Here is a tiny trained network, its code and every weight. The questions are about switching its units off for an input and a class, where a switched-off unit gives its printed mean instead of its output.

import numpy as np


def w(rows, s, z=0):
    codes = np.array(rows[::2]) - 128.0
    scale = np.full(codes.shape[1], s)
    scale[-1] = z or s
    return codes * scale


def f(y):
    return np.maximum(y, 0)


def log_softmax(a):
    a = a - a.max(-1, keepdims=True)
    return a - np.log(np.exp(a).sum(-1, keepdims=True))


def net(x, mask):
    res = np.array(x, float).reshape(1, 4) / 4 @ E
    y = f(res @ A[0][:, :-1].T + A[0][:, -1])
    res = res + np.where(mask, y, B[0][:, -1]) @ B[0][:, :-1]
    return log_softmax(res[-1] @ U[:, :-1].T + U[:, -1])


A, B = {}, {}
E = w([
[124,142,65,121,172,6],'x0',
[105,58,205,133,105,62],'x1',
[159,57,75,63,76,129],'x2',
[216,25,130,215,188,117],'x3',
],0.012)
A[0] = w([
[156,77,170,173,163,158,255],'N0',
[112,146,79,146,141,188,179],'N1',
[114,108,190,115,116,158,123],'N2',
[167,75,63,60,61,142,85],'N3',
[160,118,96,81,132,121,82],'N4',
[102,146,140,72,109,136,191],'N5',
[120,161,130,189,157,140,137],'N6',
[147,157,116,93,158,174,173],'N7',
[142,131,106,112,169,92,57],'N8',
[122,126,110,133,150,86,140],'N9',
[180,148,71,129,144,164,131],'N10',
[127,69,115,79,149,133,125],'N11',
[98,137,116,97,106,118,80],'N12',
[87,71,170,106,83,91,104],'N13',
[128,151,80,127,160,110,165],'N14',
[101,135,98,101,92,120,64],'N15',
[121,126,184,157,117,96,152],'N16',
[124,124,130,119,123,77,134],'N17',
[127,146,172,122,108,187,210],'N18',
[95,141,112,99,166,84,112],'N19',
[97,133,166,147,138,110,136],'N20',
[153,169,92,115,133,123,128],'N21',
[148,108,195,96,109,185,43],'N22',
[109,158,142,132,188,138,83],'N23',
[113,126,128,129,120,79,128],'N24',
[126,70,140,89,84,104,104],'N25',
[104,167,73,174,130,151,108],'N26',
[159,108,64,156,188,143,118],'N27',
[71,145,137,65,176,119,55],'N28',
[59,156,135,104,79,125,80],'N29',
[81,150,133,101,117,120,49],'N30',
[152,108,85,83,128,156,116],'N31',
[55,139,142,107,113,105,188],'N32',
[107,114,126,171,79,172,25],'N33',
[162,92,143,161,158,102,58],'N34',
[92,164,183,161,165,109,55],'N35',
[94,80,118,156,96,219,63],'N36',
[130,126,88,119,136,92,87],'N37',
[98,158,161,164,171,139,92],'N38',
[97,168,101,118,83,100,172],'N39',
[112,100,189,117,137,91,218],'N40',
[114,125,85,87,159,69,99],'N41',
[132,148,132,141,124,35,67],'N42',
[154,117,104,164,148,134,29],'N43',
[55,102,210,150,126,111,106],'N44',
[251,78,121,145,122,119,90],'N45',
[162,159,105,112,154,106,71],'N46',
[90,154,160,102,80,144,154],'N47',
],0.016,0.0063)
B[0] = w([
[99,94,30,108,83,128,252],'N0',
[199,170,165,48,2,84,195],'N1',
[206,57,145,177,43,170,193],'N2',
[42,154,181,201,206,37,235],'N3',
[75,140,170,139,91,109,166],'N4',
[108,92,61,122,123,107,217],'N5',
[29,150,112,137,163,53,186],'N6',
[138,121,115,78,70,114,187],'N7',
[136,54,184,166,120,129,164],'N8',
[147,74,140,167,70,142,177],'N9',
[190,193,174,19,68,117,192],'N10',
[55,169,149,146,160,62,184],'N11',
[89,106,98,109,135,155,174],'N12',
[176,212,180,34,67,109,214],'N13',
[198,107,159,161,52,123,185],'N14',
[49,95,102,134,161,149,173],'N15',
[127,174,88,47,95,111,187],'N16',
[189,115,173,157,44,156,177],'N17',
[171,94,151,193,54,87,222],'N18',
[201,87,190,186,75,155,187],'N19',
[85,203,141,129,145,54,173],'N20',
[141,106,124,68,52,121,170],'N21',
[166,60,213,168,70,166,197],'N22',
[53,124,200,147,170,56,167],'N23',
[206,77,164,139,41,187,175],'N24',
[94,207,173,110,137,24,203],'N25',
[137,128,145,46,82,108,175],'N26',
[90,109,76,67,95,146,205],'N27',
[82,85,107,95,157,136,183],'N28',
[86,64,65,95,168,158,220],'N29',
[55,75,82,101,149,198,180],'N30',
[68,204,193,161,163,40,180],'N31',
[91,119,33,108,103,167,222],'N32',
[136,62,210,182,104,161,161],'N33',
[61,72,55,73,131,181,193],'N34',
[25,144,213,170,195,63,188],'N35',
[134,58,196,200,92,129,203],'N36',
[139,69,192,193,82,126,168],'N37',
[54,125,188,208,172,67,184],'N38',
[99,79,75,115,105,124,212],'N39',
[152,162,70,33,53,128,213],'N40',
[172,77,177,193,105,121,201],'N41',
[159,80,200,148,70,155,196],'N42',
[80,77,79,60,168,187,161],'N43',
[174,141,158,69,81,83,213],'N44',
[65,82,48,97,154,152,242],'N45',
[164,74,219,121,66,140,158],'N46',
[119,77,51,135,130,132,222],'N47',
],0.0076,0.015)
U = w([
[177,60,191,195,98,192,65],'0',
[76,78,59,97,153,184,32],'1',
[158,190,168,29,91,108,120],'2',
[38,170,189,171,180,41,101],'3',
[149,153,95,129,96,105,218],'4',
[207,213,101,212,234,220,2],'5',
[210,252,123,174,227,202,2],'6',
],0.012,0.0079)

Each question gives the input, the list of numbers given to net, and the class t.
The units are the neurons (one row each of A and B). Each row of codes is followed by its name. A weight is (code - 128) times the scale printed after its matrix; where a second scale follows, it is the last column's (A, B and U).
mask holds one flag per neuron, in row order. A switched-off neuron (its flag False) gives its mean, the last column of its row in B, instead of its output. The means were averaged over made-up inputs and are rounded, as every weight is.
A unit's drop is (log p(t) with every unit on - log p(t) with that unit switched off) / (log p(t) with every unit on - log p(t) with every unit switched off).
The circuit of an input: a set's keep is (log p(t) with only the set's units on - log p(t) with every unit switched off) / (log p(t) with every unit on - log p(t) with every unit switched off). Starting from the 12 units with the biggest drops (on a tie, the unit counted first), units are removed one at a time, each time the one whose removal leaves the highest keep (on an exact tie, the one counted first), for as long as the keep stays at least 0.8.
circuit, biggest first: the units of the circuit, biggest drop first
k most important neurons: the k neurons with the biggest drops, biggest first
drop of u: that unit's drop, to one decimal
input [-4,-4,-6,5], class 3: circuit, biggest first	(N6)
input [8,-3,4,8], class 0: 2 most important neurons	(N41, N37)
input [7,-1,-6,7], class 0: 2 most important neurons	(N42, N14)
input [2,3,7,-7], class 1: 2 most important neurons	(N29, N32)
input [5,2,2,-6], class 1: 2 most important neurons	(N32, N29)
input [5,8,-1,7], class 2: 2 most important neurons	(N13, N40)
input [-7,8,0,5], class 2: 4 most important neurons	(N13, N40, N16, N44)
input [5,6,7,7], class 1: 3 most important neurons	(N45, N34, N0)
input [-3,-7,0,-7], class 1: 4 most important neurons	(N29, N47, N13, N30)
input [-3,-8,5,7], class 2: 2 most important neurons	(N10, N1)
input [5,-8,5,7], class 2: 3 most important neurons	(N10, N1, N31)
input [-3,5,-6,5], class 3: 2 most important neurons	(N35, N38)
input [3,8,-7,-4], class 2: 2 most important neurons	(N40, N44)
input [1,-6,5,2], class 2: circuit, biggest first	(N10)
input [8,4,4,-8], class 0: drop of N19	0.4
input [-5,-2,-8,6], class 3: drop of N29	0.0
input [8,6,-8,-1], class 0: drop of N19	0.4
